Each row has a class, written after it.
[-30  -2   0 -35 -18   0  15  26  -6  -4  13   1 -10  15 -19 -28  17  -2
 -18 -20  36 -19 -27 -19  25  38 -11  -5  22 -44  19 -16 -24  10]
C
[-12 -40 -22 -10 -21  20   3  -7   9  12  60  26   6 -21 -21 -30 -34 -28
 -39   5 -22 -15 -26  20  -6  -7 -27  12  -5 -25  65  20   3  -2]
L
[-33  40  -2 -42  -2  11   9  -7  -1  12 -22  12  24 -11  -7   2  -5   4
  -1  26  -1  23   3 -19  -1  15  16 -21   8 -12   5 -27 -10 -18]
G
[ 35   4 -30 -45   7  23  -5   3   1  29  51   8 -22 -48  19  11  -2   9
   3   9 -32 -11 -39 -39 -17  -9  22  39  11  -6  11 -10  16 -19]
L
[ 12  11  -5 -20  -7  26   8  13   5   3  31   5   6 -54 -19  -3 -23  15
 -31  34 -12 -10 -13 -44  13 -25  -3   4  29 -13  46   2 -27 -28]
H
[  7  47  18 -31  -7 -25  -5  46  -2   4  23 -11 -46  10 -16   4  22 -10
  12 -56  14 -21 -32 -44  23  42 -25 -13   3 -62   5  -7  -9  -4]
D
[ 20 -35   1  48   9 -30   2  29  22   4  27 -30 -23  41 -35   8 -35  33
 -35 -18  42 -23  27  37 -13  10 -14 -26 -54 -20  29  68  48  22]
F
[-39  16 -11 -17   0   8  23 -14   0 -11 -17   3  14  -9  -3  -7  -3  11
 -19  30   9  24  23 -22   3   8  14   5  13 -10  22 -32  -6 -12]
C
[-31  30   7 -28  -3   1  23  26  -9  -7   4  -6  17 -23 -26   4  24  24
 -34 -11  -6  12   6 -59   1  18 -10   1   1 -20  51 -43 -34 -17]
D
[ 43  -3 -26 -33   0  32 -24  17   4  27  -1   4 -12 -85  -4  11 -17 -10
  19  40 -52 -34 -36 -29  14 -49  29 -13  20  -6 -21  -1  36  -2]
D
[-51  10  19 -13  -7   2  25 -29   6 -11 -43   7  25   8 -16 -16   0   4
  -5  11  26  18  29 -12  -2  -5  -2  -3  15  23  29 -45 -39  -7]
Z
[ 17  13  13 -22  11  23   9  14  18  13 -54 -20 -10 -52 -10  23  -7   6
  16  54 -34 -17  26 -30   8 -32  48 -11   6  -8  -9  -7 -10  30]
H
[ 37  15  22 -32  -9 -13   7  30  -3   9  17   0 -37   5  -2   0  25   4
  17 -36  27 -31 -44 -18 -18  29 -22  44   1 -24   6 -22  19   9]
F
[-22  38 -13  -3   6 -10  21  13  -6   8 -15   3  38  -2 -23  13  -4   3
 -37  24  -2  46  21 -29 -14  19  -5  11   6 -20  22  -9 -44  -7]
H
[ -2   7 -53 -39  14  38   9   1  18  38  46  30  -3 -38  16 -13 -46  -1
 -14  44 -65  -2 -33 -32 -28 -15  20  32  12 -12   1 -30  41 -23]
C
[ 20  28  15  27 -11 -56   7   9  -2 -28  23  -6 -29  13 -21  11  15 -21
 -19 -35   8 -12  -8 -24 -16  13 -40  50  23 -24  34  26 -22 -16]
F
[ 79 -62 -16 -27 -19  15 -47  43 -16 -23  36 -17  -5 -62  -8  -8  27  52
 -13 -30 -11 -49 -82 -39  15  18 -27  18  13 -20   3   0  41 -35]
F
[-32   0   6  -8   4  -6  10 -34   8  21 -15  -7  -3  73 -30  -7 -27  21
   8  17  63   5  34  31  -8   9   0 -46  -5  28  -1  32   5  13]
F
[-40  34 -22   6   8 -34  23 -34 -10 -10  -2   7  13  17 -11 -17   8 -12
 -15   8 -28  36  31  -1 -18  13 -13  24  -1  -1   8  -2 -10 -21]
J
[ -3   7   6 -58 -14  13  34  59  30  21 -11   5  15 -30 -27 -10 -14   7
  -3 -13  37 -41 -40  -4  -9  15   6 -33   0 -25  32 -22  -9  34]
G
[ -9 -12   5 -66 -18  47  17  13   8  34  14   4  -9 -43 -22 -21   0   5
   3  24  11 -46 -44  -6   3 -27  18 -28  14  10  28 -22  -2  19]
G
[ 19 -36 -12 -14 -22  29  -3   1  -6  -9  23   2   2 -48 -18 -22  17  17
 -26  31  -9 -44 -10   0  -1 -36   5  42  -4   0  27  -5  21  -5]
F
[ 34 -22 -10 -48  -3  33   8  15   5  33  28   9  -8 -74  -7   4  -6  18
   7  35 -25 -30 -32 -43 -18 -30  18  15   8  14  17 -40  17  -6]
L
[-24  20 -20 -28   1 -13  28  17   2   5  -8  -4  -7 -21 -11  -6  20  10
  -6  -8  -4   3   8 -14 -10  42   3  33  17 -10  21 -35 -11   6]
W
[-16 -11   9  -6  22  15   9   7  22   0   4 -17 -11  10  -7   4 -43  38
  -1   9 -10  -9  15 -12  -9 -14  -2 -15   1 -14  17   9  19   5]
M
[-25  10  24 -33  -4  25   9 -10  -4   7 -19  -2  -4  -1  -5   1   4   7
  -6  33  12  -1   1 -34   6 -20  12  -6  37   3   4 -10  -9   5]
Z
[-16  -9   9   5  10  10  29 -18  16 -35 -18 -14  22   3  -9  -5 -13  27
 -19   8 -28  14  34 -43  -1 -32  16  10  13   4  43  -4 -59 -19]
H
[ -2   1  -2 -41 -11  -9  16  30  -6   8  12   7  -5  -2 -19 -21  11  12
  -1 -32  39 -22 -19 -14  15  43 -14  16  10 -24  26 -23 -23  -5]
W
[-11  -3  37 -33  -5  32   3   9 -32 -10 -14   2  16 -44 -15   8  21  27
 -12  34 -42  -4  -4 -82  30 -29  24 -19  27 -11  17 -31 -13 -21]
J
[-32  13   7 -34   4  10  26  -1 -10  -4   2   9  11   6  -1  -5   5   4
  -3 -11  17  11   1 -14 -16  20  -7  27  -5 -10  18 -42  -8  -4]
M
[-47  15  15 -71 -22  35  25  -4  -6  34 -22  30  38 -25 -35 -25   6  11
   9  28  42  10 -16 -12  -8   7  -1 -41 -18  21  33 -96 -18  -9]
G
[-24  26  26 -39  -9  14  22 -14 -31  15   3  13   4   2  -4   4  22 -17
 -18  23  28  12  -1 -42   1  -4   5  28  17  11   2 -29 -22 -15]
Z
[-39  58  -9 -16   0   6  12  -5   1 -10  -3   4  13 -11  -6   2 -12  11
 -13  14   0  29  26 -34  16   8   4 -13  16 -23  16 -19  -5 -36]
D
[-57  34   0  -1   0 -11  24 -25  -2 -17 -20  24  38  10 -16  -8 -23  -8
 -13  34 -23  25  47 -26   6 -12  21   2  27 -16   8  -7 -27 -20]
J
[  43  -30  -45  -30   -4   21   -9   28  -19   20   36   -5  -19 -114
  -25   24    9   36  -31   59  -10  -24  -32  -42  -15  -18   50   33
   33   -2   21  -11   72   -6]
F
[  3  12  20 -17   5 -25  18  42   3  15  36  -4 -40  -6 -27   9  22   4
  -5 -36 -10 -22 -14 -47 -22  22 -13  13 -15 -28  31 -38   0  12]
D
[ 23  38 -19 -33   8  -5  -5  56 -11  56  10   7 -41 -11  -9  -1  29 -21
   6  -6 -15  -4 -46 -14   0  45  11 -11   1 -65 -20   1   8  43]
H
[  7   6 -23 -42  -9  35  13  17 -11  34  27  27  15 -66 -11   5 -23   0
 -12  54 -22  -8 -22 -44  -3 -22  15  19  33  11   2 -31  16 -30]
W
[-33  46   0 -36  -7  -7  33  33  10  13  11  -2   8  -9 -16 -10  24  27
 -22 -15  21   2 -18 -16 -20  38 -18  15  21 -13  45 -40 -37   5]
G
[ 10  -2  -7  12   8   6  24  24  22  11  27 -16 -26   8   1  19  -5 -18
 -10 -36  -7  -5 -14  13 -33  -3  -4 -27 -44   8   8  18  48  29]
D
[-37   6   4 -62  -3  30   9  21   9  15  10   7  -2  -9 -15 -22  -6  33
  11 -10  28 -22 -20 -13   2  30 -11  -3   3 -19  21 -58  -2   5]
M
[-13  -3 -11 -36  -7  16  13   4  -9   9  48  22   5 -48 -16 -11  -7  16
 -23  29 -22 -22 -13 -35  -3  -8  16  33  30  -5  25 -21   8 -18]
J
[-33  35   9 -44  -6  36  22  18  -8  10 -11   3  28 -23 -12   5  -4   8
 -18  14  -8  26 -11 -45   1   3 -11  -9  10 -15  30 -45  -7 -10]
D
[-22  38  -5 -18  11  17  36  13  31  28  23  19   1   3  11 -14 -45  21
   0  25 -14  -4   2 -27 -19   1  -4  26  18   3  -1 -54   1 -16]
C
[  9  32 -42 -11   5  14   4  36   7  31  -6  -3  21 -47  -1  -5 -27  13
 -26  14   3  17 -27  -7   3  -3 -10  -7   3  -9  -1  -8  23 -19]
Z
[ 20 -49  18 -17   3  14  17 -11 -34 -13 -14  -8   3  13   8   7  35 -11
  -5  -2 -33   3  -9 -32  -7 -20  12  27   7  10  -3  13  -8   7]
W
[-56  13  -7  12   0  -7  27 -20   5 -14  11  24  48  19 -13 -14 -23  16
 -35  14 -18  45  28  -3 -32  10 -25  14   1  -1  36 -21   1 -20]
J
[  7  -7 -16 -23   5  19  12  28   2  18  23  15  14 -77 -19   2 -17   6
 -23  44 -49 -34 -10 -33 -21 -32   4  45  15  -7  19 -31   2  -4]
M
[-26   6 -14 -22  -2   4  23   7   8  -2  21  -4  -8  38   7 -26  -1   6
 -12 -40  26   6 -31  -2   1  40 -26   2   8 -15  21 -12 -10  -1]
C
[-26  16   2 -33 -16   6  14  21   4  -4  34  10   0  30 -13 -27  14   8
  -1 -55  34  -3 -29 -18   0  24 -31   0  -9 -26  26 -40 -16 -12]
D
[ 13  -5  -1  -5  20  26   4   1 -10  10  -9  16 -13 -17  16  15 -41 -41
  13  19 -50 -13  -4 -22  18 -52  58 -10   5 -35 -20  28  23   6]
M
[-41 -15  11 -16   3  -7  16 -23   5 -16 -28  -8 -10  18 -13  -2  20 -16
  -3  10 -34 -14  30 -31  -1  -4  30  22   6  -6   9 -21 -47  18]
C
[-28  30   4  -8  -6 -19  23  -7   1 -18 -11   4  17 -11 -17  -2   2  -2
  -4   5  -4   4  18 -23   0   6  -6   3  18   6   5 -16 -21 -16]
J
[  7  40 -34 -53   9  20   2   0   7  49   1  25  -1 -52  -1  14 -21   6
  21  66 -26  -1   2 -34 -21  -8  28   5  16  18 -31 -37  30 -24]
W
[ 22  49  -2 -27   5 -26   4  36   8  26  10  -9 -46   0  -9   6  24  -9
  27 -44  21  -1 -34 -24  -8  47 -13  13 -11 -32  -2 -32 -19  10]
H
[-73  54  -1   4  -6   7  13 -32  18 -14 -28  33  40  33  -4 -22 -44 -11
  -7  36 -35  35  61  -8  12   5 -16 -13  14 -19   5 -16 -29 -44]
W
[ -8 -19  34 -47 -17  21 -12  -7  -4 -14 -13  -3  17  24  -8  -3  -6  12
   9 -14  24  -7 -11 -29  28  12 -14 -17   2 -31  20   2 -36  -8]
L
[ -5  27  26  39  -7 -28  22 -18   8 -40  32  -8   3  56   0  15   4 -16
 -36 -43  31  21   3 -39 -23 -33 -49  -5  -3  28  31  35 -41 -48]
Z
[-16   5  33  -2   7  -3  -1 -24   9 -12  -8   0   1  -1  -7  -2 -16  12
  -9  35 -60 -17  32 -28   8  -9   4 -15  23  -5  12  15 -26 -23]
G
[-36  33   8 -43  -1  -3  11   6   4  -1   2   6  -5  -8 -12 -10  -5  19
  17 -21  37 -14  -1 -16  11  42 -12  16  23  -9  18 -52 -34 -14]
M
[ -5 -28  34 -18   2  -3  22  16   7 -15   0 -32 -20 -12 -27   0   7  40
  -2 -18  11 -19  -4 -31  -4  -5  -9  -7  -3  -1  46 -17   6  15]
J
[ 28  45  -1 -39   2 -47 -16   3 -25  12  -2   0 -55  -5   4  15  46 -46
  24 -46  21   3 -47 -42   3  44  -1  11  13 -32 -17  -3  -2 -13]
Z
[ 12  -8 -24  -8   7   9  12   9  12  14 -11 -17 -19  -4   7  10 -15 -13
   8  -4  22  -1 -16  12   1  -1  25 -30 -25   4 -17   8  38  19]
C
[  0 -13 -13  18  10 -26  14  11 -14  22   7 -10 -18  -9 -24   3   5  10
  -7   2  29 -10  20  29  10  14  31 -25 -13   8  -7  25  29  30]
J
[  3 -12 -24  49   9 -16   6   9  26  15  31 -19  -3  25   0   1 -34  36
 -35   8  65  -8  34  67 -11  12 -10  -9 -12  26 -17  60  45  17]
Z
[-24   4  -1 -32  -8   7  17  31  14  19  16   3  -2   4 -33 -26   1  17
 -11 -30  22   5 -32 -11  -9  42 -32  -4  -4 -25  50 -47 -33  13]
H
[-50  26  -6 -15   2  -8  41 -13  -2 -20   2  11  18   3 -12  -9  10   7
 -18  -3 -13  33  17 -37 -26   5   6   7   4  -4  33 -37  -3 -18]
J
[ 10  23   9 -38  -4 -17  27  44  25  -3  11 -23 -63 -21 -15  -7  28  -3
  13 -44  13 -44 -39 -51  -4  15 -14  -5  -5 -30  34 -44  -9  11]
C
[-38  65  -9 -29  12  11  43 -23  19  22 -46  24  16 -19  11  -6 -16 -20
  24  32 -45  23  42 -13 -21  11  13   7 -12  32  -9 -71  -8 -22]
W
